Here is a tiny trained network, its code and every weight. The questions are about switching its units off for an input and a class, where a switched-off unit gives its printed mean instead of its output.

import numpy as np


def w(rows, s, z=0):
    codes = np.array(rows[::2]) - 128.0
    scale = np.full(codes.shape[1], s)
    scale[-1] = z or s
    return codes * scale


def norm(h):
    return h / np.sqrt((h * h).mean(-1, keepdims=True) + 1e-5)


def f(y):
    return np.maximum(y, 0)


def log_softmax(a):
    a = a - a.max(-1, keepdims=True)
    return a - np.log(np.exp(a).sum(-1, keepdims=True))


def net(x, mask):
    res = np.array(x, float).reshape(1, 5) / 4 @ E
    u = 0
    for l in range(4):
        y = f(norm(res) @ A[l][:, :-1].T + A[l][:, -1])
        res = res + np.where(mask[u : u + 8], y, B[l][:, -1]) @ B[l][:, :-1]
        u += 8
    return log_softmax(norm(res)[-1] @ U[:, :-1].T + U[:, -1])


A, B = {}, {}
E = w([
[35,24,176,118,187],'x0',
[146,56,2,92,166],'x1',
[128,126,128,128,128],'x2',
[54,128,90,143,9],'x3',
[128,128,129,128,127],'x4',
],0.0048)
A[0] = w([
[245,135,56,101,94,164],'L0N1',
[85,106,61,73,69,59],'L0N2',
[254,41,5,58,182,47],'L0N3',
[159,185,250,22,237,48],'L0N4',
[212,182,173,126,121,24],'L0N5',
[70,152,161,121,55,60],'L0N6',
[116,119,227,48,178,4],'L0N7',
[49,28,241,57,134,119],'L0N8',
],0.0027,0.0032)
B[0] = w([
[93,225,110,186,185,243],'L0N1',
[158,124,74,162,97,154],'L0N2',
[86,234,123,75,196,199],'L0N3',
[173,99,152,253,116,199],'L0N4',
[175,148,132,157,138,148],'L0N5',
[106,191,152,147,136,160],'L0N6',
[147,98,169,181,160,143],'L0N7',
[73,219,142,117,223,250],'L0N8',
],0.0036,0.0021)
A[1] = w([
[220,178,146,215,56,67],'L1N1',
[120,3,50,102,150,20],'L1N2',
[145,170,115,168,131,111],'L1N3',
[144,126,133,152,133,56],'L1N4',
[119,143,153,174,124,138],'L1N5',
[107,60,189,92,117,151],'L1N6',
[244,109,182,106,189,5],'L1N7',
[167,147,174,189,171,26],'L1N8',
],0.0054,0.0021)
B[1] = w([
[126,51,178,3,109,253],'L1N1',
[176,147,243,41,56,189],'L1N2',
[137,105,148,77,148,188],'L1N3',
[141,128,142,126,129,130],'L1N4',
[123,146,162,121,129,194],'L1N5',
[100,185,113,163,157,197],'L1N6',
[21,178,89,91,41,197],'L1N7',
[200,106,129,156,143,195],'L1N8',
],0.0054,0.003)
A[2] = w([
[173,144,79,120,109,119],'L2N1',
[93,127,148,252,142,105],'L2N2',
[107,54,102,115,161,142],'L2N3',
[73,115,139,111,65,147],'L2N4',
[143,119,85,149,91,36],'L2N5',
[97,75,119,128,153,124],'L2N6',
[119,44,118,130,115,5],'L2N7',
[121,125,90,147,99,82],'L2N8',
],0.011,0.0034)
B[2] = w([
[65,65,128,168,169,199],'L2N1',
[115,120,107,254,207,209],'L2N2',
[177,198,175,152,53,184],'L2N3',
[116,252,46,105,120,253],'L2N4',
[110,26,160,132,137,149],'L2N5',
[174,164,157,130,64,175],'L2N6',
[140,230,111,96,94,142],'L2N7',
[132,67,193,115,154,153],'L2N8',
],0.0066,0.0047)
A[3] = w([
[209,118,251,130,151,125],'L3N1',
[169,107,47,128,143,114],'L3N2',
[136,118,159,189,162,110],'L3N3',
[128,19,177,216,196,3],'L3N4',
[34,127,51,137,62,67],'L3N5',
[74,2,83,133,77,65],'L3N6',
[173,180,158,126,94,83],'L3N7',
[79,57,112,132,110,98],'L3N8',
],0.0065,0.0037)
B[3] = w([
[185,1,144,99,148,254],'L3N1',
[81,143,89,140,166,163],'L3N2',
[140,94,87,143,72,176],'L3N3',
[159,55,88,205,80,167],'L3N4',
[166,47,199,152,125,209],'L3N5',
[87,62,97,102,101,158],'L3N6',
[161,91,111,57,106,193],'L3N7',
[98,84,93,86,88,145],'L3N8',
],0.0061,0.0043)
U = w([
[225,59,201,43,149,196],'0',
[120,218,129,62,29,235],'1',
[135,168,51,105,244,182],'2',
[64,5,63,112,98,17],'3',
[147,48,182,238,186,70],'4',
[37,215,137,217,136,5],'5',
],0.017,0.0018)

Each question gives the input, the list of numbers given to net, and the class t.
The units are the neurons (one row each of A and B). Each row of codes is followed by its name. A weight is (code - 128) times the scale printed after its matrix; where a second scale follows, it is the last column's (A, B and U).
mask holds one flag per neuron, layer by layer. A switched-off neuron (its flag False) gives its mean, the last column of its row in B, instead of its output. The means were averaged over made-up inputs and are rounded, as every weight is.
A unit's drop is (log p(t) with every unit on - log p(t) with that unit switched off) / (log p(t) with every unit on - log p(t) with every unit switched off).
unit that matters most: the unit with the biggest drop
top k neurons: the k neurons with the biggest drops, biggest first
k most important neurons of layer l: the k neurons of layer l with the biggest drops, biggest first
drop when u is switched off: that unit's drop, to one decimal
input [-1,3,1,-7,-3], class 2: top neuron => (L1N7)
input [-2,1,2,-7,-8], class 2: top 3 neurons => (L1N7 L1N2 L1N1)
input [-8,0,7,0,-5], class 0: top 2 neurons => (L1N1 L2N4)
input [1,-1,-6,4,5], class 5: 2 most important neurons of layer 1 => (L1N1 L1N2)
input [8,4,0,0,-6], class 0: top 2 neurons => (L1N7 L0N8)
input [6,-1,4,7,8], class 5: top 2 neurons => (L1N1 L2N2)
input [7,7,0,-1,-5], class 0: top 2 neurons => (L2N4 L1N7)
input [-4,1,-1,-2,2], class 2: 2 most important neurons of layer 2 => (L2N1 L2N3)
input [1,-3,4,-5,-1], class 4: top 3 neurons => (L2N2 L1N2 L1N1)
input [0,3,8,-1,2], class 2: top 2 neurons => (L0N3 L1N1)
input [3,7,-8,-3,-4], class 0: drop when L2N4 is switched off => 0.1
input [5,8,3,-3,-6], class 0: drop when L2N4 is switched off => 0.1
input [-6,2,-8,2,-3], class 3: drop when L2N1 is switched off => 0.5
input [1,1,2,3,-4], class 1: unit that matters most => L2N4
